In the rows, zero is written as 128.
Each row of numbers belongs to one of the objects below and depends on some of the facts about them. Some rows are named. Which object is each other row?

Some facts about the objects:
bapu (Ω plugriflun,bestu) (Π zuve) (Θ 316)
basto (Π setri) (Θ 308)
bebes (Π dridrome) (Θ 175)
beflas (Ω gupon,plezuk) (Θ 926)
beplin (Θ 175)
besti (Θ 175)
bestu (Θ 175)
birum (Ω gegral,stifi) (Θ 904)
bisti (Θ 175)
bribis (Ω bisti) (Θ 175)
brigi (Π razetru) (Θ 299)
brobon (Π ruklek) (Θ 316)
broklaplan (Θ 926)
brolem (Π ragremi) (Θ 299)
brubur (Θ 175)
bruflo (Θ 299)
bustan (Ω sefu,skazil,zeklon,klaga,tesos,sumin,grezak,resem) (Θ 175)
dabok (Ω mozes,navefam,grobanik) (Θ 308)
dafik (Ω paror,zozos) (Θ 175)
dolel (Θ 175)
drelol (Θ 299)
dridrome (Π luplur) (Θ 299)
driflinok (Π trinam) (Θ 175)
drizezul (Π grebrim) (Θ 992)
droflen (Ω kledri,kleplu,dridrome) (Θ 316)
dronubo (Π nibak) (Θ 175)
duklol (Ω vaskol,brolem) (Π bebes) (Θ 175)
festan (Θ 175)
fitrak (Ω klavim,plakogron) (Θ 904)
flastiko (Θ 992)
flegrure (Ω skopur,libreklim) (Θ 904)
flipes (Π gegral) (Θ 992)
flirun (Ω brobon) (Θ 992)
flistin (Ω posek,navefam,flipes) (Π besti) (Θ 175)
floga (Ω klavim,grustun,gifi,gegral,mazi) (Θ 175)
fonuflen (Ω plugriflun,grupla,fuplar,tropa,tesos) (Θ 299)
fuplar (Π skiklil) (Θ 175)
gafun (Ω veklel,brigi,klaga) (Π vamun) (Θ 926)
gaste (Ω lazis,posek) (Θ 299)
gatar (Π grustun) (Θ 175)
geban (Π telor) (Θ 992)
gegem (Π bisti) (Θ 992)
gegral (Π trifibos) (Θ 926)
geku (Ω bruflo,sibiklor) (Θ 308)
geman (Π bribis) (Θ 992)
geto (Π luflofan) (Θ 175)
gifi (Θ 926)
gofo (Ω ruklek,graflal,besti,flastiko) (Π lazis) (Θ 316)
gonun (Π zogil) (Θ 299)
gostan (Π basto) (Θ 904)
graflal (Π brobon) (Θ 175)
grebrim (Π navefam) (Θ 299)
grepum (Ω mesak,klavin) (Π brigi) (Θ 992)
gretru (Π mazi) (Θ 926)
grezak (Θ 175)
grobanik (Θ 308)
gropek (Θ 308)
grotri (Ω gatar,nelin) (Π zatol) (Θ 316)
grubreni (Ω skazil,poma,drelol,nelin,kleplo) (Θ 175)
grupla (Θ 904)
gruskabik (Ω dolel,skasegron,brigi,nugivom) (Θ 175)
grustun (Π vaskol) (Θ 299)
gruzur (Ω grustun,skasegron,luklo,geban,grobanik,libreklim) (Θ 299)
gupon (Θ 904)
kiflum (Ω geman,brobon,vupim,vamun,brubur) (Π gonun) (Θ 175)
kinos (Ω gropek,paror,luklo,flipes,bisti,mazi) (Θ 904)
klaga (Θ 992)
klavim (Θ 299)
klavin (Π grepum) (Θ 316)
kledri (Θ 175)
kleplo (Π tropa) (Θ 308)
kleplu (Π grotri) (Θ 904)
kletro (Ω tustal,setri) (Π gegem) (Θ 992)
kliboplem (Ω kubri,plakogron,libreklim) (Π bapu) (Θ 175)
klibreklak (Ω festan,dronubo,lage) (Θ 316)
kubri (Θ 175)
lage (Θ 926)
larer (Ω festan,flipes) (Θ 175)
lazis (Π driflinok) (Θ 926)
libreklim (Θ 316)
luflofan (Ω dolel,pefes,lugur,nelin,mazi,statum) (Θ 316)
lugur (Θ 904)
luklo (Θ 992)
luplur (Ω gupon,paror) (Π tapliple) (Θ 926)
mazi (Π gofo) (Θ 299)
meda (Π dronubo) (Θ 904)
mesak (Π grezak) (Θ 299)
mestil (Ω nugivom,sokon,plakogron) (Θ 904)
mifestum (Ω gegem,geto,zozos,ragremi,besti) (Π tridek) (Θ 316)
mozes (Π vabroplo) (Θ 175)
navefam (Π mesak) (Θ 299)
nelin (Θ 175)
nibak (Ω brobon) (Π geban) (Θ 175)
nofluska (Ω klavim,skebris) (Θ 926)
nubigro (Ω dolel,bisti) (Θ 299)
nugivom (Θ 175)
nunol (Π skalar) (Θ 175)
paror (Θ 299)
pefes (Θ 175)
peflel (Ω nunol,skasegron,zuve,meda) (Θ 175)
pilon (Θ 316)
plafifil (Ω broklaplan,plikloflol,statum) (Θ 299)
plakogron (Π sefu) (Θ 299)
plezuk (Π brubur) (Θ 904)
plikloflol (Π nubigro) (Θ 316)
pludo (Θ 175)
plugriflun (Θ 175)
poma (Θ 299)
posek (Θ 992)
pudul (Θ 308)
ragremi (Π vupim) (Θ 175)
razetru (Ω kubri,rovol) (Π geto) (Θ 175)
resem (Π gostan) (Θ 926)
ribrula (Θ 175)
ripla (Ω skopur) (Π sodobu) (Θ 175)
rovol (Π plafifil) (Θ 175)
ruklek (Π vugrur) (Θ 175)
sefu (Π bestu) (Θ 299)
sesom (Θ 992)
setri (Π pefes) (Θ 299)
sibiklor (Π drizezul) (Θ 316)
skalar (Π skogu) (Θ 926)
skasegron (Θ 308)
skazil (Π teskun) (Θ 175)
skebris (Θ 992)
sketan (Ω skazil,drelol) (Θ 299)
skiklil (Ω vaskol,grezak) (Π bruflo) (Θ 299)
skogu (Π kliboplem) (Θ 299)
skopur (Π sumin) (Θ 926)
skovo (Θ 308)
skuplu (Ω lage,nugivom) (Θ 992)
sodobu (Θ 299)
sogram (Θ 175)
sokon (Θ 299)
statum (Θ 175)
stebribu (Ω festan,pludo,paror,nelin) (Θ 299)
stekam (Ω statum) (Π nelin) (Θ 299)
stifi (Θ 926)
stusaklen (Ω mozes,pilon,zeklon) (Θ 308)
sumin (Π posek) (Θ 175)
suzes (Π beflas) (Θ 175)
suzok (Π zitok) (Θ 926)
tapliple (Π kleplo) (Θ 316)
telor (Ω fuplar) (Π tesos) (Θ 299)
teskun (Ω zogil,kleplu,gonun) (Π gatar) (Θ 299)
tesos (Π flistin) (Θ 175)
tosketi (Ω klavim,dronubo,tridek,ribrula) (Θ 926)
trepek (Ω gropek,kleplu) (Θ 992)
tridek (Π graflal) (Θ 175)
trifibos (Ω skovo,bebes) (Π nunol) (Θ 992)
trinam (Π kiflum) (Θ 299)
trivel (Ω sefu,grupla) (Θ 926)
tropa (Π paror) (Θ 299)
tustal (Θ 299)
vabroplo (Ω ruklek,nugivom,sogram,suzes) (Π ribrula) (Θ 904)
vamun (Π pudul) (Θ 926)
vaskol (Θ 316)
veklel (Π klavin) (Θ 175)
vugrur (Ω gupon,plugriflun,posek,drelol) (Θ 992)
vupim (Θ 175)
zalitruk (Ω veklel,beplin) (Π meda) (Θ 175)
zatol (Ω lazis,luklo,beplin) (Π gretru) (Θ 175)
zefam (Ω sibiklor) (Θ 926)
zeklon (Θ 992)
ziga (Π pludo) (Θ 308)
zitok (Ω gegral,grupla,sesom,kleplu) (Π luklo) (Θ 175)
zogil (Π lage) (Θ 316)
zozos (Θ 316)
zutro (Ω klavin,nelin,resem) (Θ 175)
zuve (Π skopur) (Θ 299)

Known rows:
[130 130 151  99 121 124 134 115 134 127 138 128 123 138 119 129 126 122
 133 134 132 125 125 132 114 124 127 136 139 123] -> pludo
[130 137 133 125 121 120 135 125 137 130 131 130 133 132 123 125 126 121
 132 133 124 125 125 126 126 130 127 129 136 130] -> beplin
[121 135 121 135 127 136 112 133 114 127 129 126 127 119 137 128 134 133
 139 139 119 131 119 133 131 121 126 141 108 128] -> droflen
[145 167 131 156 160 119 134 114 132 129 112 136 126 157 117 132 146 145
 104 148 146 140 149 120 116 133 123 147 127 123] -> brobon
[130 116 154  88 132 131 137  93 146 119 150 127 118 149 126 146 127 127
 124 132 145 119 130 134 104 113 129 137 148 114] -> besti
[121 103 115 154 133 128 122 129 114 129 125 127 119 110 135 132 130 122
 133 119 125 132 129 130 129 124 133 128 117 127] -> luplur
[123 112 110 148 138 138 120 128 125 124 130 125 123 121 139 135 130 132
 134 129 132 127 130 130 130 116 129 132 116 123] -> dafik
[127 126 153  87 121 142 120 116 118 122 135 126 121 132 128 137 131 142
 123 131 136 131 125 131 121 124 128 134 123 123] -> pudul
[130 137 137 115 126 122 134 119 135 127 131 125 136 127 128 127 130 137
 122 122 132 127 118 124 129 134 127 119 139 127] -> skebris
[132 123 135 128 121 111 139 122 132 131 130 129 128 126 120 124 125 113
 129 121 126 128 124 124 124 135 130 122 141 132] -> broklaplan
[161 144 138 120 138 119 145 144 119 136 134 105 119 127 100 111 107 101
 130 104 149 125 121 121 141 112 116 123 138 145] -> lazis
[147 143 132 168 159 106 145 114 127 132 109 136 117 148 109 131 141 130
 100 129 149 142 155 118 113 138 128 138 136 126] -> vamun
[129 128 139 113 121 124 133 128 135 130 130 133 129 133 122 127 123 128
 126 126 126 128 127 127 127 135 128 122 139 127] -> navefam
[130 146 127 122 124 127 131 118 141 126 132 127 140 137 129 128 129 132
 130 138 129 124 117 126 127 127 126 132 134 128] -> libreklim
[127 154  96 131 117 135 147 126 143 130 120 130 141 125 128 116 131 126
 139 135 100 126  91 112 151 135 126 129 139 123] -> sibiklor
[132 123 133 130 121 114 141 121 132 130 129 128 129 126 120 125 125 114
 128 120 128 127 124 125 124 134 131 122 141 130] -> gifi
[121 120 122 141 129 134 117 138 113 129 127 129 120 117 132 126 131 124
 139 132 119 132 130 133 129 122 128 136 112 128] -> bustan
[122 128 112 142 134 140 115 127 122 124 129 124 128 123 140 133 132 138
 135 136 127 129 123 132 131 116 127 137 110 125] -> klibreklak
[122 112 113 142 136 139 118 131 122 125 129 128 120 121 136 136 126 131
 132 126 130 129 130 131 131 119 130 132 116 124] -> fitrak

Name these rows:
No name comes twice in this set of rows, the named rows included.
[127 125 122 135 126 129 126 132 128 129 126 131 126 129 129 132 126 127
 129 128 127 129 130 129 129 127 129 130 126 128] | gostan
[121 117 118 136 140 138 116 124 118 123 129 121 124 113 141 132 133 144
 126 118 134 130 123 128 133 122 129 123 117 122] | skuplu
[128 123 147  65 118 140 147 113 132 128 136 131 107 135 117 128 124 121
 133 126 113 127 101 123 128 126 129 139 150 110] | bruflo
[129 132 113 145 121 118 134 132 147 132 123 132 142 131 126 125 122 132
 130 129 127 124 122 120 134 140 131 121 138 131] | meda
[130 140 106 161 121 117 137 138 142 133 120 133 148 127 127 117 126 123
 131 130 116 125 124 119 140 140 127 117 134 136] | veklel
[ 91 132 118  65 141 184 135 110 115 118 100 142 128 150 201 131 179   6
  64 119  72 107 184 149 130 129 139  96 116 125] | trifibos
[128 130 151  97 116 123 131 127 129 131 134 134 124 133 119 128 125 123
 127 128 121 130 129 131 121 135 126 127 137 126] | tropa
[122  99 139 121 130 130 121 122 108 127 133 124 105 115 130 136 132 119
 134 121 130 133 129 136 117 117 132 139 117 123] | beflas
[131 139 112 145 122 118 134 136 138 133 123 133 143 129 125 122 122 122
 129 127 119 127 125 122 137 138 127 120 136 134] | plezuk
[105  96 139 120 110  87 140 139 152 126 109 129 134 114 113 132 130 222
 156 171 121 121 103 131 106 164 151 173 137 125] | sumin

Now the same objects, written a new way:
Some objects and their rows:
[132 117 118 148 125 131 122 127 115 127 113 136 158 130 137 121 121 115
  96 121 125 146 134 128 126 122 139 117 103 120 141 118 129 105  99 130
 129 119 136 136 136 140 138 116 136] -> sodobu
[155  75  89  69  97 181 106 110 114 100 178 126 151 114 162 134 149  83
 211 114 132  97 127 125 148 122 167  77 161 156  70 170 150  80 108 121
  87 194 176 139 110 143  92 121 161] -> trinam
[136 133 133 141 127 137 141 137 121 120 104 127 124 156 128 123 117 125
 112 126 132 143 121 135 130 117 130 135 127 121 142 135 117 132 109 135
 136 126 123 143 139 125 133 103 113] -> grobanik
[124 136 140 114 132 132 133 123 143 135 139 124 102 130 114 130 135 135
 152 130 124 116 121 132 138 135 116 141 151 135 110 140 136 153 153 133
 129 127 124 127 119 121 121 140 115] -> kletro
[136 132 143 139 124 131 149 141 124 117  99 125 127 155 125 128 128 138
 111 122 134 138 122 138 140 129 117 142 134 127 133 128 121 134 112 132
 155 123 117 141 140 128 137  99 116] -> zeklon
[130 132 128 134 121 118 145 148 117 120 110 124 143 143 136 134 129 143
 107 125 147 133 132 119 134 133 113 130 127 129 141 111 121 123 108 115
 157 126 116 129 138 131 143 107 136] -> bestu
[124 115 119 149 124 131 119 126 114 127 114 138 160 126 136 120 125 117
  97 121 124 153 135 130 127 122 138 119 103 120 140 123 125 103 102 133
 130 122 137 132 137 141 139 118 136] -> poma
[137 136 137 121 123 121 130 131 128 127 132 123 121 120 143 139 125 140
 137 129 129 113 141 115 128 125 108 124 136 136 114 123 125 130 141 117
 132 144 125 113 138 124 127 126 141] -> suzes
[147 116 130 143 128 128 147 148 120 108 103 125 136 144 119 125 117 127
 121 130 128 146 112 142 112 120 161 128 116 109 157 116 105 115 110 132
 124 124 123 150 136 124 125  92 111] -> stifi
[ 84 107 114 134 137 130 112 128 129 127 124 146 173 125 114 110 156 121
 100 115 142 173 128 143 138 150 143 122  89 120 139 122 136 111  91 141
 153 110 120 129 100 147 162 140 146] -> sketan
[115 109 114 120 129 126 113 128 104 113 104 135 105 169  90 119 103 103
  92 133 122 114 128 147 109 117 129 133 108 140 140 122 125 149 118 141
 125 132 145 141 117  97 121 149 117] -> mestil
[137 122 131 135 140 130 102 113 137 145 146 125 137  95 141 127 124 113
 131 134 100 134 132 123 126 124 135 113 110 123 109 136 137 111 146 135
 109 136 144 107 134 138 121 146 146] -> mesak
[137 162 192  94 138 123 121 135 171 127 156 141 162 112 135 134 156 202
 130 149 142 108 127 161  93  85 104 162 116 152  59 141 138 107 175 128
 122 114  96 125 117 117 123 108 160] -> tesos
[101 127 114 186 111 136 152 108 157  72 126 132  65 126 157 137 123 133
 150  96  99 151 145 145  97 138 164 141 106  78 126  73 112 154 142 170
  72 102 118  88 160 124  99 172  82] -> skalar
[127 115 115 131 133 121 142 146 122 111 110 133 129 148  96 117 128 123
 120 133 136 146 109 142 115 131 155 128 117 114 168 113 114 133 109 129
 131 111 117 159 114 122 129 109 110] -> zefam
[130 122 127 133 128 127 131 139 115 117 105 125 128 153 124 130 116 127
 104 124 130 131 129 132 122 118 126 133 116 126 139 120 125 131 111 131
 140 129 130 137 138 117 133 117 127] -> libreklim
[135 133 135 129 142 139 110 111 140 139 149 118 116  97 140 128 120 102
 137 136 101 129 121 145 123 122 140 130 120 123 107 149 132 115 149 142
 103 144 146 111 133 128 110 141 128] -> gostan
[135 130 131 133 117 120 143 144 115 121 104 127 139 149 133 133 127 143
 105 124 145 131 137 118 130 123 115 129 126 132 140 111 118 130 106 116
 152 129 120 132 143 126 141 108 137] -> ribrula
[115 118 120 137 128 127 144 146 122 116 112 141 146 141 105 109 137 125
 124 128 144 158 109 148 123 140 158 130 118 113 174 116 105 120  95 132
 134 104 112 160 109 138 144 105 104] -> beflas

Rows to name:
No name comes twice in this set of rows, the named rows included.
[179 143 101 156 128 120  88 123 150 125 165 112  99  83 113 120 139  93
 128 163 133 147 130 136 136 127 100  99 144 114 115 136 168 164 176  91
 105 143 124 106 118 114  96 126 144] | brobon
[122 134 128 111 142 111 122 128 134 155 141 116 115 107 116 137 137 135
 142 135 128 114 128 111 142 142 110 124 138 136 123 131 139 147 154 117
 144 134 124 112 115 124 131 154 146] | duklol
[125 127 128 137 143 142 130 129 126 119 114 124 151 133 131 129 128 111
 102 119 133 143 102 147 134 124 159 154 104 111 149 132 134 114  98 139
 133 112 127 148 133 131 129 117 120] | grupla
[111 103 116 116 140 130 114 126 111 114 103 128 112 171  88 126 113 109
  94 126 124 116 118 146 116 121 143 146 102 135 134 121 136 152 120 146
 136 127 139 140 117  91 117 151 121] | fitrak
[121 121 122 116 133 132 103 109 125 130 143 131 100 124 107 122 114 101
 130 136 109 112 130 145 113 123 130 128 126 139 113 141 134 141 146 141
 104 141 149 120 118 110 105 157 118] | vabroplo
[120 134 127 145 135 143 126 130 123 123 115 136 152 126 133 115 123 101
  98 119 139 156 117 146 128 134 146 139 114 117 149 136 114 104  92 136
 131 118 127 140 130 146 140 114 111] | gupon
[110 114 123 144 128 136 119 128 124 126 115 139 169 123 136 116 139 120
  99 116 130 165 133 137 132 133 141 121  96 116 134 122 127 100  92 137
 140 122 130 127 126 147 151 123 145] | drelol
[128 138 137 108 150 105 118 122 136 163 144 113 107 107 111 137 130 137
 141 143 116 105 131 108 135 134 104 129 134 139 114 132 144 152 175 121
 143 139 128 102 119 114 128 157 149] | razetru
[141 125 140 136 149 119  95 110 134 169 152 117 128  83 135 131 111 111
 130 144  81 126 136 117 122 120 128 110 113 126 112 141 135 115 169 136
 108 144 155  98 134 134 114 151 150] | brigi
[137 134 142 126 132 144 128 125 137 127 129 117 110 128 137 127 121 125
 142 129 115 135 125 136 130 119 131 132 133 124 116 146 126 131 138 138
 120 139 131 124 135 121 120 123 119] | ziga
[138 141 136 140 126 141 145 133 123 128 108 127 127 154 135 128 112 127
 118 123 130 135 116 127 132 120 139 144 136 120 152 137 120 125 105 130
 134 109 125 154 140 133 131 103 106] | gropek

The same objects again, as new rows of numbers:
Known rows:
[124 138 118 127 147 102 127 115 171 140 109  82 166 155 116 142 152  59
 117 164 100 112 171 122 156  76] -> gretru
[119 183 135 127 123 118 119 119 182 149  90 125 148 168 102 130 164 114
 105 159  94 105 144 139 161  75] -> grotri
[137 125 126 151 129 141 117 122 110 145 118  70 131  99 132 131 139  67
 120 118 140 124 104 129 121 143] -> grupla
[112 124 113  92 144 123 119 114 156 141 112 114 143 171 121 135 142  57
  98 155 160 121 165 117 139  93] -> lazis
[127 118 123 133 135 123 135 126 120 126 127 130 134 128 130 125 124 131
 131 120 129 130 131 125 127 113] -> graflal
[131 119 120 124 134 122 135 119 122 124 133 133 144 126 134 133 123 125
 128 131 124 129 135 117 129 117] -> gifi
[132 141 141 135 117 124 126 107 126 127 117 126 131 140 138 118 134 121
 102 136 113 131 100 132 129 155] -> geku
[134 129 120 131 133 136 133 117 118 109 130  92 128 121 117 102 131 132
 126 121 118 131 126 127 129 118] -> libreklim
[131 125 115 133 129 121 128 113 121 123 123 138 144 131 134 141 126 139
 145 138 118 125 109 119 122 122] -> suzok
[124 137 135 119 120 127 127 134 153 153 144 163 116 132 138 135 128 133
 129 140 143 121 141 133 129 154] -> gaste
[123 116 130 136 130 103 126 125 119 105 120 124 144 125 140 155 126  96
 138 131 120 131 123 117 123 121] -> broklaplan
[129 152 142 109 112 130 132 128 135 125 125 168 140 135 142 176 128 139
 108 129 144 128 141 127 136 145] -> beflas
[139 145 127 118 114 150 133 135 142 157 150 136 123 126 126 154 134 131
 133 142 151 119 146 138 126 176] -> fonuflen
[131 148 134 101 119 142 128 126 145  88 145 142 105 133 103  87 124 165
 134 136 104 128 139 136 134 137] -> skuplu
[116 121 117 137 136 121 131 118 122 158 117 166 137 144 139 117 125 147
 144 122 126 123 120 125 121 108] -> skazil
[138 143 138 119 123 149 124  90 142  92 135 105 105 110 117  63 125  95
 109 135  92 128 112 134 136 162] -> fitrak
[130 145 135 118 117 129 130 115 134 119 127 150 119 141 126 113 126 147
 124 132 112 129 135 132 132 141] -> peflel
[130 119 123 144 139 139 118 125 118 134 105  93 125 104 124 103 126 105
 122 121 122 125  85 127 121 129] -> meda
[134 122 120 128 133 136 133 131 118 116 134 110 134 122 119 122 128 149
 133 123 129 131 129 125 128 114] -> sogram

Name these rows:
No name comes twice in this set of rows, the named rows included.
[127 140 134 116 116 134 124 149 150 154 138 169 118 131 130 160 131 141
 136 138 143 120 128 135 128 147] | sketan
[128 118 122 154 132 122 122 106 117 135 111 111 138 129 144 108 134 111
 129 129 110 128  82 123 117 120] | ziga
[106 119 113  92 143 133 113 122 138 129 116  92 130 172 108 121 145  57
  99 143 177 128 145 122 128  96] | driflinok
[ 91 106 111  73 140 150 101 113 115 121 116  96 109 185 113  99 142  33
  79 133 223 137 145 120 110 113] | zogil
[124 110 117 138 135 118 122 139 137 137 135 125 127 117 130 123 126 114
 162 140 126 122 114 128 116 127] | brolem
[137 147 111 165 139 123 114  98 157 178 107  12 157 132 116 124 174   5
 122 157 100  93 135 135 140 112] | kleplu
[127 149 139 106 112 137 116 164 164 128 122 201 109 124 126 155 130 165
 138 140 148 121  90 135 131 123] | stebribu
[133 139 136 102 123 131 135 110 149  97 133 164 113 141 121  89 119 157
 121 137 100 132 133 131 140 134] | gruskabik
[ 92  90 114  74 141 137  97 137 138 122 136 108 105 174 117 124 139  15
 101 149 230 134 151 120 109 126] | gonun
[126 139 148 109 122 127 125 154 162 109 138 167 107 123 128 131 122 120
 123 131 138 132 133 132 139 135] | nubigro
[131 155 123 121 112 143 126 105 126 129 119 151 121 144 125 111 135 180
 133 134 110 120  97 136 121 145] | mifestum
[134 139 135 122 122 147 125 101 142 125 122 122 112 112 119  86 126 118
 104 130 111 126 112 135 136 159] | flegrure
[131 136 118 120 140 120 111 149 176 130 127  62 139 138 103 144 157  48
 139 169 130 111 147 131 146  84] | mazi
[123 146 137 123 112 123 129 118 130 139 125 150 126 151 139 131 133 137
 119 127 128 127 139 131 126 150] | bustan
[ 81 100 129  56 123 113 106 114 121 138 103 108 116 201  80 136 134 106
  65 174 178 143 142 131 112 145] | kiflum

